-.41 -.08
.29 -.48
.40 .26
-.42 .53
-.42 -.59
.44 .10
.44 .53
->
.53 .44
.10 .44
-.59 -.42
.53 -.42
.26 .40
-.48 .29
-.08 -.41

.25 -.47 -.52 -.19 -.37 -.12 -.47 -.54 -.37
-.10 .23 .20 -.46 -.02 .26 .08 .20 -.13
-.25 -.21 -.28 -.21 -.38 -.03 .26 -.10 -.21
->
-.21 -.10 .26 -.03 -.38 -.21 -.28 -.21 -.25
-.13 .20 .08 .26 -.02 -.46 .20 .23 -.10
-.37 -.54 -.47 -.12 -.37 -.19 -.52 -.47 .25

-.11 .25 .30 .01 -.53 -.10 .14 .27 .61 .59 -.39 -.42
-.01 -.34 -.74 .07 .25 -.29 -.58 .39 .26 .37 .08 .30
->
.30 .08 .37 .26 .39 -.58 -.29 .25 .07 -.74 -.34 -.01
-.42 -.39 .59 .61 .27 .14 -.10 -.53 .01 .30 .25 -.11

-.09 .43 -.13 .09 .28 .09 .05 -.15 .33 -.11 -.27
-.04 .23 .32 -.51 .17 -.52 -.47 .21 .28 .21 .23
-.19 .73 .07 -.38 .47 -.39 -.42 -.06 .62 -.02 -.21
-.05 .20 -.27 .33 .15 .36 .23 -.19 .09 -.15 -.32
-.08 .49 -.40 .22 .38 .25 .15 -.25 .29 -.21 -.42
-.07 .32 .29 -.60 .24 -.61 -.55 .19 .35 .19 .20
->
.20 .19 .35 .19 -.55 -.61 .24 -.60 .29 .32 -.07
-.42 -.21 .29 -.25 .15 .25 .38 .22 -.40 .49 -.08
-.32 -.15 .09 -.19 .23 .36 .15 .33 -.27 .20 -.05
-.21 -.02 .62 -.06 -.42 -.39 .47 -.38 .07 .73 -.19
.23 .21 .28 .21 -.47 -.52 .17 -.51 .32 .23 -.04
-.27 -.11 .33 -.15 .05 .09 .28 .09 -.13 .43 -.09

.42 .09
.15 .38
.36 .11
.01 -.68
.33 -.17
.26 -.49
.04 .25
->
.25 .04
-.49 .26
-.17 .33
-.68 .01
.11 .36
.38 .15
.09 .42

-.15 -.62 .01 .26 .40 -.41 -.46 .03
.06 -.52 .28 .11 -.23 -.22 .60 .21
-.03 -.62 .11 -.27 .00 .50 .31 -.21
.22 .67 .13 .41 .02 .03 -.50 -.18
-.04 -.22 -.38 -.02 -.40 -.40 -.34 .05
.00 -.33 -.20 -.12 .21 -.15 -.41 .38
.36 -.13 -.10 -.25 -.15 -.54 .21 -.15
-.04 -.05 -.11 -.12 -.03 .01 .01 -.08
-.03 -.13 -.10 -.22 .03 .14 .10 -.05
->
-.05 .10 .14 .03 -.22 -.10 -.13 -.03
-.08 .01 .01 -.03 -.12 -.11 -.05 -.04
-.15 .21 -.54 -.15 -.25 -.10 -.13 .36
.38 -.41 -.15 .21 -.12 -.20 -.33 .00
.05 -.34 -.40 -.40 -.02 -.38 -.22 -.04
-.18 -.50 .03 .02 .41 .13 .67 .22
-.21 .31 .50 .00 -.27 .11 -.62 -.03
.21 .60 -.22 -.23 .11 .28 -.52 .06
.03 -.46 -.41 .40 .26 .01 -.62 -.15
